array([[ 0.793, -1.385,  0.439,  2.156],
       [ 0.077,  0.196, -0.156,  0.658],
       [ 1.472, -0.371,  1.687, -1.140]]) yields 1.472

array([[-0.224,  0.143,  0.089, -0.177,  0.050,  0.209],
       [-0.197, -0.114, -0.140,  0.137, -0.087, -0.029]]) yields 0.137

array([[ 0.049,  0.125,  0.111,  0.129,  0.090,  0.000],
       [ 0.118, -0.036,  0.071, -0.139, -0.169,  0.132]]) yields 0.125

array([[ -5.33, -14.34,   1.04,  16.20],
       [ -2.63,  -9.52,  -0.64,  14.77]]) yields 1.04

array([[  35.77,  169.64,  132.78, -168.75, -118.21,  103.13,   47.26],
       [ -24.53,  -21.48,   26.83,   19.58,   -5.38,  -47.14,   11.33]]) yields 103.13

array([[ 0.000,  0.020,  0.025,  0.002, -0.014, -0.013, -0.012],
       [ 0.167,  0.095, -0.016,  0.073,  0.106, -0.126, -0.031],
       [ 0.059,  0.063, -0.090,  0.047,  0.096, -0.096,  0.139]]) yields 0.106

array([-136.794,  -84.572,  163.465, -111.868,  -29.137]) yields -84.572
---
[[66 47 69 28 33 65]
 [54 78 87 67 68 80]
 [24 60 15 32 76 23]] -> 67

[[4027 8860 3688 8907]
 [8857 9182 3065 9198]] -> 8860

[[ 35 -24   9  -1  16 -36  10]
 [ 29 -25 -22 -49   7  -2 -37]] -> 16

[[1 3 5 6 4 5 3]
 [4 8 1 4 5 3 6]] -> 4

[[909 192 809 547 424]
 [283  82 830 244 853]
 [451 284 655 272 404]] -> 830

[[401 135 298 104 705 607]
 [531 241 381 253 928 796]] -> 104

[[106 132 198 147]
 [ 68 160 170 104]
 [225 139  25 142]] -> 160
---
array([19, 94, 42, 90, 64])	19, 64

array([184, 150, 218, 107,  39,  81])	184, 81

array([638, 735, 673, 268, 233, 784, 453])	638, 453

array([39, 39, 40, 20, 25, 42, 80])	39, 80

array([[4, 0, 2, 4, 1],
       [2, 3, 2, 1, 1],
       [5, 8, 2, 1, 1]])	4, 1

array([1251, 1914, 8542, 8172, 4781, 8261, 1562])	1251, 1562
---
[[-47 -44 -44 -79 -45 -61 -41]
 [ 45  49  51  34 -11  53  45]
 [-68 -74 -85 -78 -78 -58 -76]] Out: -78

[[-25  11  74 -59 -62 -75  21]
 [ 65 -40  32  29  62 -38 -72]
 [ 44 -10 -73 -12  94  75   9]] Out: 94

[[-14  15 -35 -26  49  52 -70]
 [ 38  61 -22 -75  -5 -10  76]
 [-33  72  58  23  43 -42 -24]] Out: 43

[[-99 -48 -37 -93]
 [101 -45 -32  29]
 [ 57  -6   8 -19]] Out: -6

[[ -33   38   -2   15   -9  -24  -37]
 [  71  -67  -34  -44   40   30   43]
 [  72   48    5  -65   26 -101   27]] Out: 26

[[ -3  44 -30 100 -82]
 [-20 -16  12 -51  25]
 [  2  -8   5  22  -1]] Out: 5

[[  66   85  -71    2   -8  -35   29]
 [  75   49 -104  -12    2    7  -59]
 [ -33  -40  -15  -30   -5    2   99]] Out: -5

[[31 46 60 54]
 [37 40 67 85]
 [ 3 30 30 36]] Out: 30

[[-19 -37 -64  91  18  41 -50]
 [-78  49  34  34 -36 -59  82]
 [-55 -50 -51  50 -10  12  63]] Out: -10

[[-11  57  67  12  15]
 [-54  35  86 -12  15]
 [-59  27  81 -16  16]] Out: 81
---
[[-48 -25  20 -31 -15  88]
 [-52  -2  24 -35 -37  74]
 [-58  10  42 -42 -30  86]
 [-36 -18  57 -62 -37  21]
 [ 17 -70  34 -60 -68  10]
 [  5 -24  28  -5 -34  97]] yields -48

[[ -4  25  -4  16   2   4  -1   1 -18  11 -18]
 [  3 -90  10 -10   8  10  11   8  -6 -10  -8]
 [  5 -31   3  16   8  14  12   8 -19  11 -15]
 [  0  23  -3 -17  18  -3   0  -4   3 -13   0]
 [  5 -32   3 -16   7   1   1   2  16 -12  13]
 [  2 -90  10  -3 -12   3   1   8  -6  -1  -4]
 [  2 -84   9   3  18   0   1   8 -19   1 -18]
 [  5 -33   3  12 -12  14  12   1  16  11  15]
 [ -5  38  -5  -2  -9 -10  -7  -4 -13  -2  -9]
 [ -5  38  -5 -17  15 -10  -7  -2  16 -13  15]
 [ -2   4  -1  15   8   2   0   1   9  11   8]] yields -4

[[ 44 -43 -15  22  62  32   5  -8]
 [ -1  -5   8 -10   4  -9 -12   7]
 [-42  42  17  -9 -71 -18   8  -7]
 [  1  19 -26  35 -20  35  45 -28]
 [ 27 -29  -6  14  39  20   4  -6]
 [ -1  20 -13  59 -36  55  76 -58]
 [ 19   4 -23  78 -12  80  91 -70]
 [ 17 -42  21 -41  56 -37 -62  41]] yields 44

[[-57 -48  -7 -53 -40   9 -37 -32 -32  12  40  12]
 [-41 -37  42 -11 -47  19  22  -7 -14  -6  13  -9]
 [-29 -35 -14  98 -17  -1  56   2  -2 -26  38 -63]
 [ 18  10 -26 -31   1 -43 -16  -8 -10 -17  14  10]
 [-87  -9  29  -4 -18 104   7   4 -26  63  46  11]
 [ 34  26   6  19   9  12  62  32  22  16 -41 -13]
 [ -1  -9  14   9 -13 -12  35  16  -6 -12 -18 -15]
 [ 45  30  -3  27   8   5  20 -10  41  -8  15  -8]
 [ 13  43  39  12  40  59  14  42  19  44 -69  25]] yields -57

[[ 52  -4   0 103  75  -8]
 [ -3  99  -6  -3  -8  50]
 [ -8  45  -8  -2  29  56]
 [ -6  -8  -8  -8   5  -7]
 [  2   5  -2  43   7  31]
 [ -7  70  -2  -1  43  93]
 [ 11  86  -7  32  -7  69]] yields 52

[[-20 -74  36  42   5  41   2  -5  13 -11  28]
 [-14 -57  29  33   4  34   0  -4  11  -9  22]
 [-22 -88  44  52   5  51   1  -7  15 -13  37]
 [ -7 -30  16  19   1  16   0  -1   7  -4  11]
 [  4  15  -8  -8  -2 -11   0   0  -4   3  -8]
 [-16 -63  33  38   3  35   2  -5  12 -10  26]
 [ 13  44 -21 -24  -1 -25  -3   4 -10   8 -16]
 [ 19  67 -33 -38  -3 -38   0   5 -12  12 -26]
 [ -2  -8   4   5  -1   4   1  -2   2   0   5]
 [ 19  76 -37 -45  -4 -43   0   5 -13  12 -31]
 [ 13  43 -22 -24  -2 -24  -1   4  -7   6 -17]] yields -20

[[ 18 -28  26  46  -1 -22  61  -2  30  11]
 [ -7  36 -18  -2  -2  -4  -9 -10  24   4]
 [ 68 -10  62  -8  21 -50 -61 -24 -74  12]
 [ 87 -37  37  21  21 -30  -7 -21 -71  16]
 [-25  10  -1  14  45  29  33  39  32 -27]
 [-26  14 -61   8  18  63  53  24  41 -14]
 [-27 -16 -14  10  12  34  50  29  24 -16]
 [-36  28 -11 -13  40  27   1  37  13 -32]
 [ -9  -9 -17 -21  12  34 -10  22 -26 -18]
 [ 11 -14  28  15 -34 -44  -1 -27   7  24]
 [ 50 -34   8  44  41  14  46  28 -16 -16]
 [ 14 -39  19  20 -24 -15  31 -12   3  17]] yields 18

[[-60 -56 -10 -23  17  12  56]
 [ 13 -46  33  -8  39 -25  29]
 [ 54 -93  16  49  10   5   7]
 [ 19 -81 -19  30 -70 -30  44]
 [  3  87  12  55 -24 -12  27]
 [ 59  14  -5 -14  60  -8  61]
 [ 16  62  14  66 -56  -6 -32]] yields -60

[[  2  71  74  67  -3  -9]
 [-12  -8  -4  18 -12  10]
 [-12  -2   0  28 -12  -1]
 [ -8  23  34  37 -10 -12]
 [-10  -9  -8  -1 -11 104]
 [-12 -12 -12  20 -12  25]
 [-10   9  14  33 -11  -8]
 [-12 -11 -11  16 -12  26]] yields 2
---
[[1462 1714 1482 2397 2237 2251 1517]
 [8357 1065 8525 1151 1144 1142 8715]] => 8525

[ 11 133 149  44  34 253 213] => 149

[13  5 51 13 92 46 25] => 51

[[4931 4766 4382 6045 3679 8244 4887]
 [7115 5660 1146 2575 9704 9569 5235]] => 1146

[ -3  -2 -29 -21  43  19  22] => -29

[[8 3 6 6 8 7 5]
 [9 7 5 8 9 7 7]
 [3 1 5 4 3 5 7]] => 5

[[3103 4291 5778 6469 5527 1955 4826]
 [3049 4347 5698 6803 5465 1985 4940]
 [3099 4635 5346 7801 5253 2821 5778]] => 5346

[[ 12 -13   4  13  29  48  24]
 [ 12   1  11 -26  17  45   3]] => 11
---
(-63, 15, 82, 11, -2, -58, 17) -> 15
((-14, 10, -79, 13), (0, 1, -48, 3), (-2, -13, 55, 13)) -> 10
((11, -60, -13, 27, -14), (71, 50, -82, -21, -7), (35, 17, -3, 10, 45)) -> -60
((-2, -9, 20, -8, -2), (87, -1, 39, 87, 65), (-9, 15, 0, -6, -5)) -> -9
(18, -40, 84, 12, 1, 13) -> -40
(47, -45, 33, -101, -46, -23) -> -45
((-33, -1, 59, -52, 0, -73), (-94, -3, 17, -52, 0, -80)) -> -1
---
[[ -13  -22 -105   79]
 [ -21   14  -67  -25]
 [ -33  -33  -47   33]] Out: -33

[[ 12  72  -6  -5  81  55]
 [ 59 -67  -1  40 -23  78]
 [-58  41 -26 -18   3  36]] Out: 41

[[ -3  21  54   1  20 -41 -82]
 [ -1   9  -7  16   1 -22   7]
 [ 17  11  78 -19  -2 -14 -77]] Out: 11

[[ 15  80 -22  49  24]
 [-57  29   0 -11  -3]
 [ 62 -34 -11 -16 -41]] Out: -34

[[ -7  -7  -5  -6]
 [105  14  37  96]
 [ 74   5  20  69]] Out: 5

[[ 91 -39  38   3  64]
 [ 41 -78  17  15  53]
 [ 28   8  13 -33  88]] Out: 8

[[ 21  -6  36  34]
 [-10  -4 -14  -4]
 [ -6 -89 -31  42]] Out: -89

[[ 57  45   9  -3 -43  19 -30]
 [ 41  33   8  -3 -41  21 -23]
 [-86 -86   8   4 -35  53  34]] Out: -86

[[-31 -77   0 -65]
 [-31 -49 -35 -34]
 [ 44  -6   9 -41]] Out: -6

[[ 53  37  76 -62]
 [-37  -6 -46  88]
 [ 48 -68 -36  61]] Out: -68
